Below is a small trained network, with its code and all its weights. Each question gives an input and a target symbol and asks what happens when units are switched off, that is, made to give their printed mean instead of their output.

import numpy as np


def w(rows, s, z=0):
    codes = np.array(rows[::2]) - 128.0
    scale = np.full(codes.shape[1], s)
    scale[-1] = z or s
    return codes * scale


def f(y):
    return y / 2 * (1 + np.tanh(0.7978845608 * (y + 0.044715 * y**3)))


def softmax(a):
    e = np.exp(a - a.max(-1, keepdims=True))
    return e / e.sum(-1, keepdims=True)


def log_softmax(a):
    a = a - a.max(-1, keepdims=True)
    return a - np.log(np.exp(a).sum(-1, keepdims=True))


def net(x, mask):
    ids = ['ΔΣγηθμτφ'.index(c) for c in x.split()]
    T = len(ids)
    res = E[ids] + P[:T]
    u = 0
    for l in range(3):
        q, k, v = (res @ M[l].T for M in (Q, K, V))
        z = softmax(np.where(np.tri(T) > 0, q @ k.T / 3**0.5, -1e9)) @ v
        res = res + np.where(mask[u], z, O[l][:, -1]) @ O[l][:, :-1]
        u += 1
        y = f(res @ A[l][:, :-1].T + A[l][:, -1])
        res = res + np.where(mask[u : u + 12], y, B[l][:, -1]) @ B[l][:, :-1]
        u += 12
    return log_softmax(res[-1] @ U[:, :-1].T + U[:, -1])


Q, K, V, O, A, B = {}, {}, {}, {}, {}, {}
E = w([
[70,73,120,211,173],'Δ',
[65,152,189,254,114],'Σ',
[158,190,53,190,68],'γ',
[199,198,147,150,159],'η',
[165,136,84,164,208],'θ',
[140,87,113,21,170],'μ',
[136,172,172,41,47],'τ',
[61,72,50,113,85],'φ',
],0.0068)
P = w([
[159,61,96,150,143],'0',
[91,160,135,124,159],'1',
[231,114,181,200,59],'2',
[103,101,116,71,167],'3',
[83,254,119,103,167],'4',
[195,147,111,212,7],'5',
],0.0079)
Q[0] = w([
[255,163,180,177,16],'0.h1',
[214,144,166,187,44],'0.h1',
[209,132,145,176,53],'0.h1',
],0.0068)
K[0] = w([
[254,42,202,223,39],'0.h1',
[230,89,160,218,43],'0.h1',
[207,80,159,188,53],'0.h1',
],0.0073)
V[0] = w([
[174,229,66,64,228],'0.h1',
[4,188,122,47,90],'0.h1',
[25,227,92,23,220],'0.h1',
],0.0041)
O[0] = w([
[118,180,17,87,171,116],'0.h1',
[2,82,126,48,128,18],'0.h1',
[33,139,70,43,212,4],'0.h1',
],0.0057,0.002)
A[0] = w([
[116,27,130,152,195,118],'0.n1',
[74,89,31,123,143,205],'0.n2',
[220,152,120,163,56,251],'0.n3',
[112,127,102,137,254,190],'0.n4',
[108,131,218,142,54,61],'0.n5',
[162,75,163,173,55,113],'0.n6',
[206,148,107,181,99,225],'0.n7',
[88,232,115,102,149,237],'0.n8',
[135,170,120,122,229,156],'0.n9',
[207,180,92,185,67,239],'0.n10',
[162,184,136,36,199,199],'0.n11',
[11,94,128,116,142,213],'0.n12',
],0.0071,0.0023)
B[0] = w([
[225,92,184,133,203,128],'0.n1',
[92,54,45,130,127,152],'0.n2',
[169,102,89,89,52,253],'0.n3',
[170,118,110,125,246,158],'0.n4',
[197,161,33,137,206,144],'0.n5',
[182,113,111,42,119,192],'0.n6',
[178,115,114,126,46,231],'0.n7',
[109,244,139,107,135,167],'0.n8',
[179,170,136,120,200,149],'0.n9',
[158,140,113,120,48,255],'0.n10',
[184,168,167,36,151,156],'0.n11',
[3,62,97,156,102,147],'0.n12',
],0.0052,0.0072)
Q[1] = w([
[144,97,63,87,79],'1.h1',
[113,129,128,59,166],'1.h1',
[85,67,254,159,221],'1.h1',
],0.0068)
K[1] = w([
[27,230,185,105,192],'1.h1',
[108,87,138,21,138],'1.h1',
[209,3,222,115,151],'1.h1',
],0.0056)
V[1] = w([
[38,17,16,51,135],'1.h1',
[200,103,195,3,170],'1.h1',
[88,176,49,36,43],'1.h1',
],0.005)
O[1] = w([
[7,182,77,63,96,105],'1.h1',
[72,100,254,77,96,133],'1.h1',
[122,231,133,143,114,251],'1.h1',
],0.0071,0.0029)
A[1] = w([
[179,105,107,149,67,162],'1.n1',
[161,68,204,165,87,147],'1.n2',
[158,95,202,138,76,107],'1.n3',
[35,45,116,32,155,196],'1.n4',
[111,251,160,94,93,221],'1.n5',
[131,79,212,153,68,132],'1.n6',
[129,188,224,34,64,215],'1.n7',
[81,185,188,183,235,182],'1.n8',
[86,2,192,201,193,253],'1.n9',
[171,125,88,144,62,184],'1.n10',
[164,87,182,143,82,128],'1.n11',
[155,65,174,144,54,144],'1.n12',
],0.0046,0.0031)
B[1] = w([
[106,106,113,95,104,244],'1.n1',
[133,87,160,108,120,178],'1.n2',
[113,105,157,95,135,171],'1.n3',
[105,56,126,84,118,166],'1.n4',
[116,208,176,181,108,202],'1.n5',
[96,99,182,105,128,159],'1.n6',
[90,165,193,145,86,194],'1.n7',
[158,159,110,104,255,166],'1.n8',
[144,39,162,188,138,143],'1.n9',
[121,97,120,121,106,255],'1.n10',
[116,91,155,83,125,181],'1.n11',
[103,90,149,98,127,207],'1.n12',
],0.0067)
Q[2] = w([
[92,110,150,146,186],'2.h1',
[55,191,105,254,189],'2.h1',
[92,78,56,102,81],'2.h1',
],0.004)
K[2] = w([
[109,82,154,62,93],'2.h1',
[83,38,65,80,95],'2.h1',
[169,108,173,254,129],'2.h1',
],0.0043)
V[2] = w([
[177,195,167,227,94],'2.h1',
[140,51,27,174,28],'2.h1',
[130,155,209,169,3],'2.h1',
],0.0052)
O[2] = w([
[191,118,128,148,119,185],'2.h1',
[105,194,82,174,96,244],'2.h1',
[188,169,180,254,83,255],'2.h1',
],0.0076,0.0031)
A[2] = w([
[109,213,63,233,131,135],'2.n1',
[182,168,109,224,111,188],'2.n2',
[202,53,171,142,162,127],'2.n3',
[99,81,240,211,106,140],'2.n4',
[69,88,182,20,166,166],'2.n5',
[140,113,253,38,113,2],'2.n6',
[91,227,139,198,119,132],'2.n7',
[208,77,74,123,147,158],'2.n8',
[128,67,18,163,166,229],'2.n9',
[221,165,54,189,124,214],'2.n10',
[149,30,40,75,131,147],'2.n11',
[127,76,137,77,27,252],'2.n12',
],0.0063,0.0034)
B[2] = w([
[55,81,35,145,156,196],'2.n1',
[149,202,176,166,115,207],'2.n2',
[220,30,115,102,229,170],'2.n3',
[74,13,142,248,35,158],'2.n4',
[187,160,255,146,175,160],'2.n5',
[96,7,134,194,187,170],'2.n6',
[25,81,70,97,175,187],'2.n7',
[195,134,66,39,203,167],'2.n8',
[172,71,4,126,137,148],'2.n9',
[203,218,123,121,118,213],'2.n10',
[54,155,128,4,205,170],'2.n11',
[37,162,129,98,140,246],'2.n12',
],0.005,0.014)
U = w([
[132,9,98,192,184,22],'Δ',
[128,73,175,248,92,147],'Σ',
[121,212,48,170,78,205],'γ',
[254,200,236,127,119,135],'η',
[233,131,45,72,209,4],'θ',
[68,132,228,64,211,253],'μ',
[27,130,233,174,50,105],'τ',
[32,132,24,55,120,110],'φ',
],0.0047,0.0018)

Each question gives the input, a string of symbols that net reads in full, and the target symbol t.
The units are the heads (3 rows each of Q, K, V and O) and the neurons (one row each of A and B). Each row of codes is followed by its name. A weight is (code - 128) times the scale printed after its matrix; where a second scale follows, it is the last column's (O, A, B and U).
mask holds one flag per unit, layer by layer, with each layer's heads first. A switched-off unit (its flag False) gives its mean, the last column of its rows in O or B, instead of its output. The means were averaged over made-up inputs and are rounded, as every weight is.
A unit's drop is (log p(t) with every unit on - log p(t) with that unit switched off) / (log p(t) with every unit on - log p(t) with every unit switched off).
top k neurons: the k neurons with the biggest drops, biggest first
top k neurons in layer l: the k neurons of layer l with the biggest drops, biggest first
input η η Σ φ θ η, target μ: top neuron -> 0.n3
input Σ τ γ τ Δ, target γ: top 2 neurons -> 0.n3, 0.n8
input η η η, target Δ: top 2 neurons -> 2.n6, 2.n3
input Δ θ θ, target μ: top 3 neurons in layer 2 -> 2.n11, 2.n12, 2.n5
input θ η θ γ Σ Δ, target θ: top 2 neurons in layer 2 -> 2.n8, 2.n3
input φ η Δ φ τ η, target Σ: top 3 neurons -> 2.n4, 2.n6, 1.n7
input Σ Σ τ φ Σ θ, target θ: top 2 neurons in layer 2 -> 2.n8, 2.n3
input θ φ θ μ μ, target μ: top 2 neurons -> 2.n5, 0.n11
input τ η φ μ φ θ, target γ: top 2 neurons -> 0.n12, 0.n2
input θ Σ Δ, target θ: top 2 neurons in layer 0 -> 0.n6, 0.n5
input τ γ Δ μ θ Σ, target μ: top 2 neurons in layer 0 -> 0.n3, 0.n6
input η φ Σ, target γ: top 2 neurons -> 0.n5, 0.n12
input η θ η Σ γ γ, target η: top 2 neurons -> 1.n5, 0.n8
input Δ η γ γ τ, target γ: top neuron -> 0.n6
input Δ τ τ, target Σ: top 3 neurons -> 2.n6, 2.n4, 1.n7
input τ τ γ τ φ φ, target γ: top 3 neurons in layer 0 -> 0.n12, 0.n2, 0.n5
input θ Σ μ η Σ η, target θ: top 2 neurons in layer 0 -> 0.n3, 0.n6
input τ Δ Δ, target φ: top 2 neurons in layer 0 -> 0.n3, 0.n6
input Δ γ μ Δ η τ, target Δ: top 4 neurons -> 2.n6, 2.n3, 0.n8, 0.n3
input η θ γ τ θ, target γ: top neuron in layer 0 -> 0.n3
input μ γ Δ Δ Δ μ, target φ: top 2 neurons in layer 2 -> 2.n12, 2.n11
input φ φ τ θ Σ, target φ: top 2 neurons -> 2.n7, 2.n1
input μ Σ θ θ η φ, target Δ: top 2 neurons in layer 0 -> 0.n8, 0.n11
